Below is a small trained network, with its code and all its weights. Each question gives an input and a target symbol and asks what happens when units are switched off, that is, made to give their printed mean instead of their output.

import numpy as np


def w(rows, s, z=0):
    codes = np.array(rows[::2]) - 128.0
    scale = np.full(codes.shape[1], s)
    scale[-1] = z or s
    return codes * scale


def f(y):
    return y / 2 * (1 + np.tanh(0.7978845608 * (y + 0.044715 * y**3)))


def softmax(a):
    e = np.exp(a - a.max(-1, keepdims=True))
    return e / e.sum(-1, keepdims=True)


def log_softmax(a):
    a = a - a.max(-1, keepdims=True)
    return a - np.log(np.exp(a).sum(-1, keepdims=True))


def net(x, mask):
    ids = ['ΔΨβεξφ'.index(c) for c in x.split()]
    T = len(ids)
    res = E[ids] + P[:T]
    r = res
    for j in range(3):
        rows = slice(2 * j, 2 * j + 2)
        q, k, v = (r @ M[0][rows].T for M in (Q, K, V))
        z = softmax(np.where(np.tri(T) > 0, q @ k.T / 2**0.5, -1e9)) @ v
        o = O[0][rows]
        res = res + np.where(mask[j], z, o[:, -1]) @ o[:, :-1]
    y = f(res @ A[0][:, :-1].T + A[0][:, -1])
    res = res + np.where(mask[3:27], y, B[0][:, -1]) @ B[0][:, :-1]
    return log_softmax(res[-1] @ U[:, :-1].T + U[:, -1])


Q, K, V, O, A, B = {}, {}, {}, {}, {}, {}
E = w([
[192,101,208,82],'Δ',
[217,108,211,39],'Ψ',
[149,140,88,197],'β',
[94,125,21,166],'ε',
[96,5,124,128],'ξ',
[213,186,3,25],'φ',
],0.016)
P = w([
[58,187,164,133],'0',
[91,146,149,121],'1',
[119,146,134,154],'2',
[140,116,124,150],'3',
[164,101,108,160],'4',
[182,88,92,168],'5',
[193,72,78,177],'6',
[234,62,71,170],'7',
[245,49,56,175],'8',
[160,18,71,123],'9',
],0.012)
Q[0] = w([
[241,12,101,95],'h0',
[132,176,87,230],'h0',
[59,214,58,84],'h1',
[92,221,119,183],'h1',
[8,229,121,182],'h2',
[154,199,154,157],'h2',
],0.012)
K[0] = w([
[222,77,80,142],'h0',
[33,94,138,217],'h0',
[80,193,175,34],'h1',
[78,177,106,162],'h1',
[62,199,199,96],'h2',
[3,135,100,112],'h2',
],0.011)
V[0] = w([
[181,241,86,119],'h0',
[162,135,123,137],'h0',
[30,80,123,107],'h1',
[97,128,88,115],'h1',
[113,165,7,89],'h2',
[63,119,93,194],'h2',
],0.013)
O[0] = w([
[152,150,122,60,237],'h0',
[102,153,153,83,215],'h0',
[126,107,38,64,58],'h1',
[175,67,114,168,54],'h1',
[84,200,105,128,196],'h2',
[6,116,182,74,2],'h2',
],0.013,0.0053)
A[0] = w([
[130,143,114,35,92],'n0',
[38,132,170,118,80],'n1',
[127,157,88,139,174],'n2',
[71,135,59,201,43],'n3',
[163,80,45,117,242],'n4',
[120,175,54,72,128],'n5',
[156,105,63,190,121],'n6',
[134,175,125,74,92],'n7',
[76,73,239,82,158],'n8',
[168,79,128,18,162],'n9',
[117,134,51,116,107],'n10',
[130,135,175,66,82],'n11',
[178,194,14,164,118],'n12',
[48,215,168,169,69],'n13',
[85,105,29,2,78],'n14',
[131,193,54,26,189],'n15',
[98,221,116,223,1],'n16',
[230,51,186,177,99],'n17',
[151,32,155,98,53],'n18',
[174,181,187,104,84],'n19',
[156,112,127,18,123],'n20',
[59,104,79,229,121],'n21',
[148,240,115,188,51],'n22',
[133,171,104,123,132],'n23',
],0.0098,0.0067)
B[0] = w([
[139,92,159,117,188],'n0',
[120,155,26,84,145],'n1',
[139,75,189,159,155],'n2',
[180,126,43,163,143],'n3',
[132,190,250,67,214],'n4',
[175,159,152,159,192],'n5',
[73,158,167,83,171],'n6',
[104,50,161,102,182],'n7',
[28,166,137,174,178],'n8',
[99,125,105,137,219],'n9',
[209,103,110,175,155],'n10',
[97,78,125,171,164],'n11',
[77,96,177,134,220],'n12',
[241,239,65,36,153],'n13',
[156,113,166,179,198],'n14',
[154,121,163,80,243],'n15',
[35,32,120,97,146],'n16',
[40,128,42,170,248],'n17',
[71,103,80,40,179],'n18',
[198,132,68,197,213],'n19',
[145,50,116,114,206],'n20',
[254,144,128,79,162],'n21',
[54,53,99,70,192],'n22',
[116,81,168,149,160],'n23',
],0.006,0.018)
U = w([
[105,111,90,134,54],'Δ',
[204,56,3,172,35],'Ψ',
[44,134,192,202,253],'β',
[77,236,128,66,192],'ε',
[5,45,25,46,132],'ξ',
[192,172,108,25,141],'φ',
],0.007,0.0051)

Each question gives the input, a string of symbols that net reads in full, and the target symbol t.
The units are the heads (2 rows each of Q, K, V and O) and the neurons (one row each of A and B). Each row of codes is followed by its name. A weight is (code - 128) times the scale printed after its matrix; where a second scale follows, it is the last column's (O, A, B and U).
mask holds one flag per unit, heads first, then neurons. A switched-off unit (its flag False) gives its mean, the last column of its rows in O or B, instead of its output. The means were averaged over made-up inputs and are rounded, as every weight is.
A unit's drop is (log p(t) with every unit on - log p(t) with that unit switched off) / (log p(t) with every unit on - log p(t) with every unit switched off).
The circuit of an input: a set's keep is (log p(t) with only the set's units on - log p(t) with every unit switched off) / (log p(t) with every unit on - log p(t) with every unit switched off). Starting from the 12 units with the biggest drops (on a tie, the unit counted first), units are removed one at a time, each time the one whose removal leaves the highest keep (on an exact tie, the one counted first), for as long as the keep stays at least 0.8.
circuit, biggest first: the units of the circuit, biggest drop first
most important unit: the unit with the biggest drop
k most important neurons: the k neurons with the biggest drops, biggest first
heads that matter: for each layer, one digit per head in row order, 1 if its drop is at least 0.15 and else 0, layers parted by /
drop of u: that unit's drop, to one decimal
input ξ φ ξ φ Ψ φ ε β, target ξ: circuit, biggest first	[h2]
input β φ Δ Ψ Δ, target Ψ: circuit, biggest first	[h2, h1, n4, n19]
input ε Ψ ξ ε β ε, target φ: heads that matter	010
input φ ξ ξ Ψ ε, target Ψ: heads that matter	110
input ξ ξ φ Ψ ξ β Ψ Ψ φ Δ, target φ: heads that matter	101
input ξ ξ Ψ β, target Ψ: heads that matter	101
input Ψ Ψ Ψ Ψ ξ ξ Ψ, target ξ: circuit, biggest first	[h2, h1]
input Ψ β Ψ, target β: circuit, biggest first	[n8, h2]
input ε Ψ Ψ β ε, target β: heads that matter	001
input Ψ ε ξ Ψ ξ Ψ Ψ Δ, target Ψ: heads that matter	011
input β ε φ β, target φ: circuit, biggest first	[h2, n13, n17, n12]
input φ φ β, target ξ: circuit, biggest first	[n16, h2]
input Ψ Ψ Ψ Ψ ξ ξ β Ψ Ψ, target β: heads that matter	111
input β φ Ψ φ ε, target β: most important unit	n12
input ξ Ψ ξ ξ ξ φ Δ, target φ: heads that matter	100
input Ψ Ψ φ Ψ Ψ φ Ψ Ψ ε φ, target φ: circuit, biggest first	[h0, n17]
input φ Ψ Ψ φ β Ψ Ψ ξ Ψ φ, target φ: heads that matter	000
input β ε β, target ε: heads that matter	001
input φ Ψ Ψ Ψ Ψ ξ Ψ β Ψ Δ, target β: heads that matter	010
input ξ φ Ψ φ Ψ Ψ ξ Δ, target ξ: circuit, biggest first	[h2, h1]
input ε Ψ Ψ ξ Ψ ε Δ, target ε: heads that matter	001
input ξ Ψ ξ Ψ Ψ ε Ψ Ψ Ψ Ψ, target Ψ: heads that matter	011
input ε ε Ψ Ψ ε Ψ Ψ β, target β: circuit, biggest first	[h1]
input ε ε β, target φ: heads that matter	011
input ε Ψ ξ Ψ ξ ξ φ Ψ ξ, target φ: circuit, biggest first	[h0, n4, n17]
input ξ β β, target Ψ: 4 most important neurons	[n21, n4, n3, n12]
input Ψ ε Ψ φ ε φ Ψ Ψ ε Ψ, target ε: most important neuron	[n8]
input Ψ Ψ ξ ξ Ψ ε ξ Ψ, target ξ: drop of h2	0.8
